[[  68 -104    5  -84  -81  223 -159  153  -89 -157  -77   70  -76  -86
   -77]
 [ 171   80   78   76   80   81  -55  239  118 -103  110   57 -224  129
  -150]
 [ 102 -159   69    1 -203   43   66   69 -186   50 -218  112  118 -175
    58]
 [ 133 -220   35  -86 -217  168 -120  178 -215 -107 -222  126   89 -226
     7]
 [  91  -73   10   30 -110  219  -74  179  -75 -123 -120   90  -33  -69
   -87]
 [ 224   -3  144 -232   40  -40   71  137  -64  172   49  141  118  -68
   169]
 [-147  108 -108   30  148   37  -97 -100  144 -119  150  -85  -41  127
   -63]
 [  11   29   36  308  -96   88  157   73   17   72 -104   -2  -76   48
   -40]
 [ -40 -136   22  432 -316   92   72   64 -101 -109 -330  -40 -209  -62
  -229]] → -40

[[  24  -22  -15   13   53   -8    1  -30  474   35  -15    1 -118   -8
     5]
 [  -1  -12    6   57    7   -2    2  -25  224    4   17    0  -51    4
    -2]
 [  17   -7    0  114  -51   -2   -2   -9   11   26    5    2   -7   16
     1]
 [  -7   -4   -5  -31  -22   -9    2    6  373 -108  119    4 -108   -6
    42]
 [   4    0    6   88  -99   -7    3   -9  -57  -81  133   -2  -14    0
   -15]
 [   4   -6   -6   11   95   -2   -3  -29   78  -15   32    3   29   -2
    -9]
 [ -21    0  -13   31   37  -13    2  -14  -42  -81    2    5   25   -4
    17]
 [   3   -6  -14   26   97  -15    1  -28 -134  -59   -9    1   12   13
     7]
 [ -23  -12  -12   29  -74   -6   -2  -48  215    5  -31   -2   59  -12
     8]] → 7

[[-169   44  191  175  -21 -122  279  163 -225  265 -202 -169 -218  301]
 [ 137 -214  -55  -47   78  297  -83 -217  197  -85   77  285  216 -104]
 [ 321  105   91   25 -126  127  163  185  250  145  230  161  101  152]
 [ 128  -23 -211 -188   30   97 -300  -95  143 -276  104  126  151 -323]
 [ 210 -195 -205 -173  222  275 -295 -198  246 -291  155  259  242 -317]
 [ 212  -84  -76  -60  185  363 -140  -70  257 -126   76  335  273 -175]
 [ 263 -208  -12  -15 -130    0   22 -372  225   15  299   75   90   47]
 [-180  -61  184  189  140   35  219   14 -141  209 -182  -22  -58  218]
 [  91  299 -111 -116  -12  160 -143  352   93 -120   -4  148   92 -148]
 [  68  406 -274 -312  -35  151 -394  529   36 -333  -83  101   67 -455]
 [-207  262  -96 -104   45 -184 -168  322 -229 -129 -140 -218 -165 -178]
 [ 207 -351  257  291  135  230  357 -319  270  295  142  283  238  371]] → -178

[[ -45  -79  106  -71 -295  170  156  310  122 -142  -45  129 -220 -179]
 [  81 -261   65 -177  209  126 -273 -273   98 -234   17  218   23  -22]
 [   7  201 -249  -73  243 -425  -21  -76   70  -71  187 -210   57  -93]
 [ 320  312    0   -8  143  150  164  -48  -90  -98  -97   61 -253  282]
 [-151  -97 -177  -32 -283    0  -24  204   80   42   24  -59 -363  192]
 [  66 -163 -131  168  170  129  292 -192 -155   42 -122  124 -163  -15]
 [  64   68 -175 -128   -7  -38 -110  227 -312   52 -186  233  245  211]
 [-180  202  240   35  132   -1  110   91  -20  279   92  179 -136 -178]
 [ -10  -15   68   86  241  272   95  -20 -107  154  394 -124  -30  201]
 [-222 -179   13 -264 -135 -149  180 -166   78  -54   -6  -32  -30  278]] → 201

[[  23 -194  210 -249 -162  -56 -170   50  -17 -312  -85   38]
 [-161   17  134 -102  -57  125  201   61 -142  -37 -385    1]
 [ 160  -64 -344 -134   35   52 -144 -118 -213    1   66  -61]
 [-305   97  261   87  201  -34 -188   -2   -9  -98  -24 -125]
 [  10  -35  245  189 -191 -193   28  -66  112   50  195   20]
 [ -26  -30 -407 -209  157 -120  -54    8  -84  -72  -56  230]
 [ -74   79 -239  -94 -119   39   78   -2   55  -78  314   97]] → 230
---
[[ -90  -77   62 -120  -14    9  162]
 [   7   20   -7    1   17   17   16]
 [-240 -205  164 -319  -26   25  442]] ans = -7

[[ -15   78  -82  106 -245]
 [ 211  -83   95   46  499]
 [  77  182 -145  199  -15]] ans = 95

[[ 538   84 -308  253  -85  284]
 [   0  326 -198  247 -108  103]
 [ 115    0 -128  145 -132  149]] ans = -198

[[  -7   64 -128   16]
 [  52 -289 -499 -505]
 [ -38   17   57    7]] ans = -499

[[ 310 -311  266  362  298   93  428]
 [ 181 -100   21  -31  237 -193   34]
 [  13  209  228   47  -16 -132  262]] ans = 21

[[   0 -314  242   -8   -8   62]
 [   0 -157 -256 -197 -376  -39]
 [ 227  274    0 -456  277  142]] ans = -256
---
158,203,42,23 -> 158
3955,7170,5251,2084,9698 -> 3955
198,157,155,55 -> 198
93,524,972,404 -> 93
7870,8411,7234,2693 -> 7870
-9,-20,-26,31,-3 -> -9
2,90,0,20 -> 2
